(in the rows, 128 means zero)
Each row of numbers belongs to one of the things below and depends on some of the facts about them. Some rows are named. Which thing is each other row?

Some things and their rows:
[129  91 201 123 114 124  91 119 136 105 113 127  75 122 122 146 123 134
  87 132 149 121 177 120 144 136  69 164 152]: k_240
[127 119 181 123 131 118 103 134 134 123 123 120  89  95 112 150 126 134
  86 130 129 114 176 118 147 150  52 161 122]: k_454
[126 120 185 123 130 118 102 134 134 124 121 121  91  96 114 150 126 133
  86 128 129 116 176 118 147 150  50 160 122]: k_209
[114  92 189 119 121 119 107 124 127 114  98 121 130 125 118 114 135 123
  85 121 141 124 192 100 128 139  87 170 115]: k_937
[136 114 183 125 118 118  74 128 147  95 110 125  75  98 126 122 109 130
 101 122 145 104 175  98 146 142  71 158 139]: k_638
[104 123 108 135 122 134 142 109 122 127 133 120 155 183 147 102 140 131
 135 117 148 102 121 153 151 101 225  97 130]: k_236
[113 131 193 127 121 131  97 123 136 116 133 125  78  88 136 154 116 131
  95 123 139 119 169 100 141 153  52 138 135]: k_420
[ 81 149 123 136 135 149 148 102 112 139 156 126 149 166 160 124 148 139
 136 121 154 113 115 150 157 111 203  91 149]: k_480
[113 134 188 124 142 127 109 129 127 134 136 124  84  84 121 164 132 139
  85 133 131 123 172 116 146 159  40 157 131]: k_414
[119 142  76 134 139 140 150  98 102 152 146 124 143 165 147  98 158 140
 114 119 150 114 123 140 148 130 211 104 143]: k_295
[ 95 116 212 127 120 130 113 126 126 119 137 123 100 106 133 183 133 131
  94 132 134 132 172 118 150 146  47 133 120]: k_922
[110 136  84 143 147 142 157 107 122 154 136 119 150 162 147 112 122 142
 140 126 167 110 119 157 131 136 192 105 133]: k_650
[123 112 179 133 137 125 117 125 126 130 122 120  93 100 134 162 100 136
 101 134 159 127 169 116 117 184  20 142 112]: k_372
[113 135  98 142 148 141 147 100 117 151 147 114 146 162 138 114 143 132
 141 127 147 107 107 162 144  99 219 139 165]: k_580
[ 84 140 121 138 134 144 151 107 108 139 155 122 162 170 153 135 151 138
 139 123 148 117 115 156 158 107 212  88 136]: k_490
[112 144 193 128 129 133  84 120 138 112 137 128  68  78 139 146 115 139
 101 123 146 120 168  92 145 153  47 147 152]: k_796
[111 157  96 137 146 141 122 104 125 132 143 125 130 150 150  88 135 146
 142 118 162  98 113 136 160 116 217 117 166]: k_477

Facts:
tasken: points at; flegrafle: is of sort
k_785 tasken k_528
k_356 tasken k_434,k_222,k_637
k_945 tasken k_797,k_646,k_481
k_58 tasken k_13,k_359,k_580,k_594
k_103 tasken k_644
k_968 tasken k_564,k_90
k_545 tasken k_737,k_849,k_295
k_476 tasken k_935,k_232,k_329
k_392 tasken k_420,k_313,k_796,k_480
k_638 tasken k_808,k_796,k_569,k_477
k_839 tasken k_519,k_222,k_499,k_480
k_947 tasken k_533,k_994
k_154 tasken k_485
k_824 tasken k_935,k_969,k_737,k_302,k_894
k_285 tasken k_88,k_499,k_569,k_257
k_85 tasken k_367
k_161 tasken k_843,k_171
k_840 tasken k_367,k_51,k_849
k_558 tasken k_434
k_554 tasken k_336,k_303
k_525 tasken k_737,k_646,k_232
k_491 tasken k_51,k_313
k_236 tasken k_828,k_480
k_100 tasken k_601,k_222
k_542 tasken k_733
k_133 tasken k_232
k_179 tasken k_286,k_935,k_499
k_454 tasken k_355,k_731
k_341 tasken k_650,k_329
k_691 tasken k_379,k_490,k_528,k_480
k_240 tasken k_293,k_499
k_168 tasken k_349,k_33
k_734 tasken k_389
k_437 tasken k_465,k_293
k_348 tasken k_34,k_637
k_377 tasken k_33
k_351 tasken k_286,k_50
k_937 tasken k_646,k_302,k_519,k_470,k_36
k_314 tasken k_458,k_329,k_673,k_372,k_443
k_865 tasken k_257
k_107 tasken k_445,k_446,k_443,k_940
k_59 tasken k_796,k_254,k_257
k_319 tasken k_359,k_465,k_635,k_749
k_148 tasken k_922,k_490,k_262,k_659,k_303,k_480
k_772 tasken k_305
k_725 tasken k_849,k_256,k_445
k_209 tasken k_407,k_414
k_284 tasken k_302
[k_257,k_644,k_785,k_733,k_717,k_256,k_465,k_58,k_420,k_968,k_601,k_638,k_839,k_372,k_262,k_389,k_824,k_285,k_286,k_161,k_414,k_840,k_88,k_90,k_51,k_533,k_379,k_994,k_481,k_519,k_491,k_542,k_133,k_367,k_179,k_454,k_922,k_341,k_691,k_470,k_13,k_240,k_168,k_935,k_734,k_171,k_940,k_569,k_351,k_485,k_937,k_673,k_59,k_443,k_731,k_319,k_772,k_828,k_209,k_499,k_293,k_796] flegrafle dilavil
[k_349,k_222,k_580,k_659,k_356,k_650,k_945,k_103,k_545,k_476,k_392,k_528,k_445,k_808,k_947,k_355,k_329,k_154,k_407,k_36,k_85,k_564,k_894,k_336,k_558,k_554,k_34,k_477,k_637,k_295,k_525,k_434,k_749,k_236,k_100,k_303,k_232,k_849,k_490,k_33,k_50,k_302,k_797,k_800,k_313,k_437,k_594,k_348,k_635,k_377,k_480,k_254,k_843,k_314,k_865,k_107,k_305,k_446,k_646,k_148,k_458,k_969,k_725,k_359,k_737,k_284] flegrafle sepe

Rows to name:
No name comes twice in this set of rows, the named rows included.
[108 121  92 133 138 137 148 104 113 143 128 123 175 180 139  80 156 137
 124 118 155 113 129 143 144 114 238 121 140]  k_284
[122 151  76 132 140 141 146  95  93 154 154 124 130 157 153 105 157 141
 112 120 150 115 116 139 152 140 200  91 150]  k_849
[ 95 116 209 119 131 135 114 118 120 125 127 128 109 109 134 142 136 134
  87 129 149 132 181 106 131 149  58 155 138]  k_519
[114 109 207 124 130 134 100 115 129 120 131 127  70 106 127 163 133 140
  93 139 148 131 169 122 146 144  53 166 166]  k_293
[106 120  87 132 142 130 144 108 111 139 119 117 187 178 137  66 154 129
 131 115 152 105 130 135 144 107 244 133 128]  k_945
[135 103 192 122 115 120  74 124 147  94 107 128  68 109 124 124 113 136
  97 125 153 109 177 106 146 136  74 159 147]  k_285
[124 132  91 136 118 131 126 108 131 120 128 121 141 174 149  83 130 129
 138 110 150  91 119 141 152 103 234  98 136]  k_392
[113 105 203 126 116 123 109 130 134 114 123 121  97 111 126 164 125 128
  95 130 132 123 175 118 142 144  57 137 113]  k_785
[112  88 170 121 108 121 107 136 133 139 123 109  77 111 110 124 142 142
 112 150 149 118 171 107 162 154  53 153 123]  k_168
[120 117 191 132 135 129 108 119 130 134 134 116  83  94 120 166 120 125
 100 136 132 125 162 123 132 138  59 176 149]  k_13
[131  95 188 125 115 126  98 125 144 118 118 127  68 114 117 153 123 140
  78 136 145 125 184 124 143 149  59 148 135]  k_351
[114 132  85 141 150 137 153 107 111 151 136 118 150 167 153 109 120 143
 145 125 173 107 112 159 133 145 178 102 128]  k_458
[106 144  81 137 146 148 155  95 107 158 147 126 158 164 149  99 159 143
 116 119 158 124 127 138 138 134 219 107 149]  k_737

The same things again, as new rows of numbers:
Some things and their rows:
[170 139 182 131 130 132  96 101 166  97 137 169  76  92 192 106 112 144
 135  76 122 135 121 194 123 135 119 152 132 182 152 172 131 147 142  94
 133 183 103 107 162 129 148 130  75 139 169 145 102]: k_749
[ 88 104 138 168 125 109 137 103  99  92 172 152 125 110 147 130 113 140
 115  56 153 118 134 168 167  88 119 153 118 168 144 128 127 138 162  91
 142 140  83 107 145 154 157 143  77 103 158 172 118]: k_659
[129 137 174 137  97 132 122 119 144 104 105 139  86  87 137 153 132 152
 122  75 133 122 100 156 152 115 102 172 110 176 137 124 134 140 137 110
 109 163  37  88 123 158 156 132 121  91 111 156 105]: k_894
[121 139 129 104 134 136 128 126 135 160  96  73 173 176  92 111 147 141
 127 162 136 125 149  66  84 165 153  64 166  82 112 112 129  69  99 165
 110 138 198 159 109 114 139 117 187 135  96  83 167]: k_179
[ 93 114 127 141  94 117 183 104 162  91 113 175  66 102 165 143  93 156
 116 102 137 113  89 150 165 106 120 127 114 174 166 104 124 107 130 102
 131 115 112  82  93 127 164 129 100 161 161 141  95]: k_558
[126 133 125 140 122 156 147  99 105 130  92 188  87  98 137 155 113 105
 111  84 142  96 114 185 146 120  93 162  98 160 118 121 151 170  98 101
 127 168  53  74 140 128 179 135  97 119 123 169  80]: k_458
[ 93 103 144 166 125 116 135 105  90  96 175 154 118  99 155 134 117 136
 118  55 152 128 126 173 170  88 124 155 116 167 141 128 126 142 163  91
 146 147  75 111 147 156 145 148  74  99 154 171 112]: k_303
[142 121 103 111 152 138 113 161 118 153 131 102 148 153 116 117 153 101
 142 179 116 139 131  96 100 143 158 110 110  76 103 132 121 147 123 157
 133 101 185 174 131 100  70 121 144 132 114 109 157]: k_485
[117 135 142 110 124 125 111 170 131 158 141  74 142 166  95 128 175 133
 131 165 137 136 115  63  86 149 166 102 112  97 121 114 114  91 120 162
 111 135 161 171 120 137  84 121 178  93  75 106 168]: k_470
[127 122 103 115 147 135 126 143 131 150 113  87 152 158 110 103 145 106
 142 198 110 139 142  90  97 138 149  92 137  78 106 129 120 143 122 157
 131  95 196 175 116  96 100 114 154 148 115  93 159]: k_772
[159 131 116  93 164 130 113 165 101 166 140 115 195 160  98 135 135 129
 123 129 121 136 142  78 119 161 142 115 162  66 100 131 123  69 110 170
 106 112 197 161 151 128  55 145 155 125 131 113 166]: k_569
[ 89 101 141 165 126 112 137 109  91  95 179 161 122 105 150 134 118 140
 115  51 156 122 130 165 171  89 125 160 117 169 149 129 131 130 163  89
 137 142  77 103 146 160 146 148  76 101 157 177 118]: k_490
[128 139 141 105 156 144 128 152 118 162 134 123 150 163 100 113 159  88
 116 199  81 136 138 123 106 143 166 101 106  94 129 121 102 168 127 169
 110  86 201 185 118 104  44 127 143 118 123 140 177]: k_171
[110 118 102 123 157 113 122 157  93 160 182  96 182 173 106 117 149 115
 125 148 144 132 151  77 101 137 167  97 138  83 128 119 117  84 128 146
 139 113 194 170 142 139  80 132 140 119 118 115 170]: k_828
[166 136 173 133 134 130  89 107 166  98 144 166  74  89 191 108 118 139
 134  83 122 134 120 199 124 133 120 154 129 180 152 173 129 159 144  87
 143 176  97 103 157 128 146 130  75 140 171 149  96]: k_580
[124 118 139 150 108 132 141  88 148  84  96 149  92  90 161 129 106 141
 132 106 115 129 118 173 166 100  99 145 127 161 135 132 131 182 149 103
 136 121  79 100 114 116 166 129  97 137 157 143  97]: k_154
[156 146 128 109 161 132  90 124 173 152 132  81 152 163 131  61 145 118
 149 203 114 148 167 110  54 172 166  65 170  96 135 168 120 124 119 145
 148 147 230 180 137  96 133 102 147 169 133  67 157]: k_58

Name these rows:
No name comes twice in this set of rows, the named rows included.
[ 89 112 134 163 113 107 155  79 122  85 141 139 133 112 138 122 104 161
 115  75 144 122 142 159 171  93 109 133 150 168 160 119 129 113 157  94
 135 129  91  98 121 149 192 139 102 130 160 144 121]  k_236
[122 141  94 150 108 140 158  80 136 117  82 162 103 103 130 137  93 111
 114 134 129 104 141 186 150 110  75 153 127 172 145 123 151 175 111  93
 142 138  58  71 121 128 228 114 124 158 135 140  67]  k_107
[ 91 117 134 147  94 111 178  98 165  89 111 166  77 114 160 138  97 165
 117  90 141 112 100 143 159 106 116 124 135 174 168 101 123  91 134 100
 130 126 109  85  94 133 176 130 107 155 163 139  98]  k_100
[147 128 146 135 117 128 144  86 140  85  93 156 138  96 147 140  90 172
 115  60 118 125 130 159 183 116  79 148 175 155 129 127 138 106 141 115
 110 125  94  89 128 139 158 145 107 139 177 146 111]  k_865
[143 132 138  94 149 134 111 174 108 176 155 112 164 167 108 135 155 128
 117 117 141 128 124  67  92 167 165 100 139  83 111 128 125  50 100 163
 106 145 196 160 145 132  61 136 147 113 108 114 170]  k_499
[108 132 112 149 107 152 169  65 129 118  57 162  98 109 127 131  96 125
 110 115 131  94 139 183 146 117  83 131 137 154 125 112 154 171  99  96
 137 161  67  75 108 118 239 121 121 144 122 142  81]  k_314
[150 138 175 134 114 135 124  76 175  89 104 153  93  99 173  99  99 170
 126  77 121 127 135 175 127 135 106 129 165 179 154 151 137 118 135  98
 128 177 114  99 134 126 189 130  96 153 171 136 106]  k_437
[122 131 174 144  95 126 124 124 145  89 111 128  77  84 148 148 135 152
 124  85 131 132  95 160 156 107 113 171 106 182 141 123 126 153 149 110
 111 149  42  97 115 157 152 130 118  88 114 157 113]  k_797
[140 145 163 138 100 129 119 139 140 107 125 142  83  92 137 164 132 139
 117  87 135 121  99 164 151 110 100 195  94 188 144 125 134 144 135 104
 113 156  22  86 137 167 146 130 123  84 105 162 101]  k_737
[140 139  74 104 156 153 124 164  85 204 125 132 149 165  84 139 152  61
 124 182 135 111 141 101  80 158 143 118  97  86  96 124 140 134  72 148
 135 140 158 145 154 116 101 115 150 128  84 121 141]  k_443
[139 145  71 117 152 105 117 153 127 158 156  75 201 172  78 119 127 107
 129 204 120 140 177  81 115 137 131 108 156  97 141 132 123  91 125 149
 134  80 183 157 136 135 120 112 175 150 125  89 141]  k_491
[127 118 144 147 108 130 137  99 135  89 109 164  86  91 159 137 101 139
 134 100 119 128 109 183 166 107 101 159 121 165 136 131 130 177 146 105
 131 125  77  97 120 125 152 134  96 130 153 155  93]  k_800
[135 151 100 147 110 120 141 100 151 106 102 143 111 100 125 141  97 120
 116 143 125 116 146 176 163 100  74 167 132 183 163 128 145 160 129  94
 143 125  45  75 129 144 210 111 130 151 138 132  66]  k_725

The same things again, as new rows of numbers:
Some rows with their names:
[154 142  98 136 105 120 104 125 105 174 159 105 193 116 221 133 168 158
 129 105  91 108 148  79 163 158 145  74 117 159  86 145 115 125 139 162
 106 109  95 121 118  88 157 103  97]: k_367
[172 135 124 153 109 122 150  85 143 159 157 136 209 111 153 123 162 139
 103 149 142 124 135  72 172 120 164  72 115 118  78 113 116 125 185 162
  91 161  96 116 126  24 130 140  83]: k_691
[164 149 123 148 101 102 133  86 136 156 161 124 193 112 166 106 158 145
  93 147 126 107 132  74 167 112 152  89 123 127  87 117 108 121 158 178
 104 143 112 108 119  35 126 137  95]: k_785
[159 148 106 122 100 115 123  98 113 145 176 112 180 104 195 124 169 158
 127 130 119 113 134  82 159 164 141  71 127 162  94 128 107 120 114 155
 114 127 105 116 104  57 141 116 111]: k_470
[179 143 134 106 126 119 161 115 125 135 176 104 182 164 174  96 174 128
  83 142 102 108 134  89 171 143  96  65 131 143  98 180  86 173 114 166
  93 131 117 100 100  70 162 115 116]: k_285
[160 153 108 131  96 109 118 103 111 153 179 112 183 113 196 129 164 148
 122 124 120 119 129  76 156 163 145  84 132 158  97 128 105 122 120 155
 113 122 107 112 107  56 140 116 103]: k_13
[159 152 108 126 100 111 118  99 113 152 177 112 183 110 197 128 167 150
 121 127 121 111 132  79 157 162 140  82 129 158  96 129 111 123 120 159
 114 123 110 111 108  58 142 117 104]: k_171
[185 159 134 111 104 124 149 103 117 127 178 128 176 135 191 123 183 137
  76 125 108  92 112  84 150 159 114  62 136 153 103 164  91 140 113 156
  95 109 130 104 100  70 153 127 122]: k_257
[118  75 145 163  94  97 159 197 128 104  69  96 106 166  71 129  71 111
 176  91 114 190 145 192 106 107 135 171 167 112 159 123 146 114 118  75
 146 113 139 133 109 125 129 137 118]: k_437
[128  91 123 136  93 125 141 163 127 104  77 126 115 133  66 158 118 122
 174  91 127 139 133 189 100 147 129 155 150 124 144 105 176  88 152  75
 131 102 166 135 106 157 139 161 151]: k_336
[114  68 130 123  86 114 154 211 108  96  77  85  99 131  34 172 107 114
 155 100 161 116 123 146 100 184 154 157 151 130 144 120 184  79 156  96
 111  92 159 140  74 152 138 157 129]: k_232
[123  87 122 128  95 122 143 161 125 101  81 121 109 128  66 152 121 132
 180  95 124 137 139 190 104 151 124 149 147 130 143 109 178  88 147  74
 132 107 162 136  98 163 142 159 161]: k_969
[126  58 123 132 120 154 146 192 117 126  65 108 109 148  71 139 124 134
 181 120 145 138 122 208 109 131 116 171 162 115  91 108 171 122 138  98
 123 126 167 144 114 155 129 175 138]: k_100
[ 95  81 112 123  70 147 129 158 133 128  72 140 163 131  57 173 106  78
 207  97 147 120 147 196  90 139  89 154 139 135 142 117 147  86 141 101
 152  84 163 119  70 152 136 171 143]: k_33
[130  85 126 131  96 128 145 167 123 105  78 126 114 137  72 164 121 122
 174  87 130 140 128 192  99 153 127 149 153 127 140 113 174  91 150  71
 127  98 165 135 100 160 143 160 156]: k_477
[129  90 121 135  94 127 145 163 128 104  80 128 115 135  65 161 122 122
 177  90 134 142 136 187 103 151 131 155 146 125 141 107 178  89 157  70
 126 106 167 136 106 156 139 162 149]: k_659
[129  59 132 132 108 148 135 189 112 128  58 107  95 145  86 137 123 137
 167 115 145 132 107 214 103 119 118 182 169 115  85 107 167 114 126 101
 127 111 172 141 117 152 120 181 141]: k_558

Which thing is each row?
No name comes twice in this set of rows, the named rows included.
[189 135 165 107 117 130 147 112 121 137 161 133 178 140 199 123 174 135
  66 126 109 100  96  93 147 136 112  45 141 137  89 182  79 141 122 161
  87 112 106 107  89  63 150 129 125]  k_59
[140  74 125 146 110 146 164 155 138 112  71 140 139 135  49 178 121 114
 186 100 148 157 138 190 113 150 145 131 145 108 129  98 185  97 189  60
 111 130 150 145 116 140 139 167 138]  k_480
[156 154 115 149  95  97 128 116 110 147 174 106 174 122 206 123 142 147
 126 121 112 142 133  76 154 153 155  91 140 158 110 132  97 125 101 148
 124 122  95 114 115  36 137 105  89]  k_465
[154 138 141 156  96  91 126 123 115 154 163 101 168 124 210 109 125 146
 110 122 111 154 123  81 151 116 158  93 148 144 105 138  84 124  96 158
 128 124  82 113 111  23 126 105  79]  k_319
[164 161 106 124  99 106 114  98 115 152 177 112 182 113 193 123 168 151
 115 128 116 109 130  77 162 159 139  89 129 156  98 126 112 124 128 163
 112 122 115 110 114  64 147 121 109]  k_940
[126 103 118 140  91 116 139 162 129 111  71 123 112 136  67 145 123 130
 160  87 113 123 140 190 105 135 125 168 143 120 143 105 182  90 162  83
 127  96 181 129 115 169 143 162 155]  k_445
[106  49 148 113 113 126 129 135 140  95  62 120  94  98  72 106 112 165
 189 114 114 141 140 216 102 106 117 115 142 117 125 106 163  77 137  85
 143 134 130 148  76 158 132 149 190]  k_284
[104  60 152  87 108  88 117 194 118 115  71  56  96 145  26 150  99 107
 150 116 161 123 116 158 115 153 144 166 164 113 144 130 199  97 179 116
 110 113 121 124  75 161 144 158 154]  k_476
[165 112 103 126 140 147 155 112 125 161 168  99 196 141 162 103 172 148
 138 165 137 138 148  93 187 147 129  68 125 136  56 132 111 172 140 165
  94 177  92 122 122  48 145 123  86]  k_839
[159 138 107 130 108 123 104 120 102 173 160 106 193 114 221 139 166 152
 132 108 102 114 139  83 161 168 147  65 123 159  89 145 116 122 136 156
 103 114  87 121 111  80 155 104  98]  k_51
[103  40 141 133  87 117 170 216 118  87  53  81  86 117  26 135  95 135
 146 112 152 105 138 144  99 148 156 135 133 122 126 122 166  72 151 115
 111 101 156 153  57 149 131 145 125]  k_525

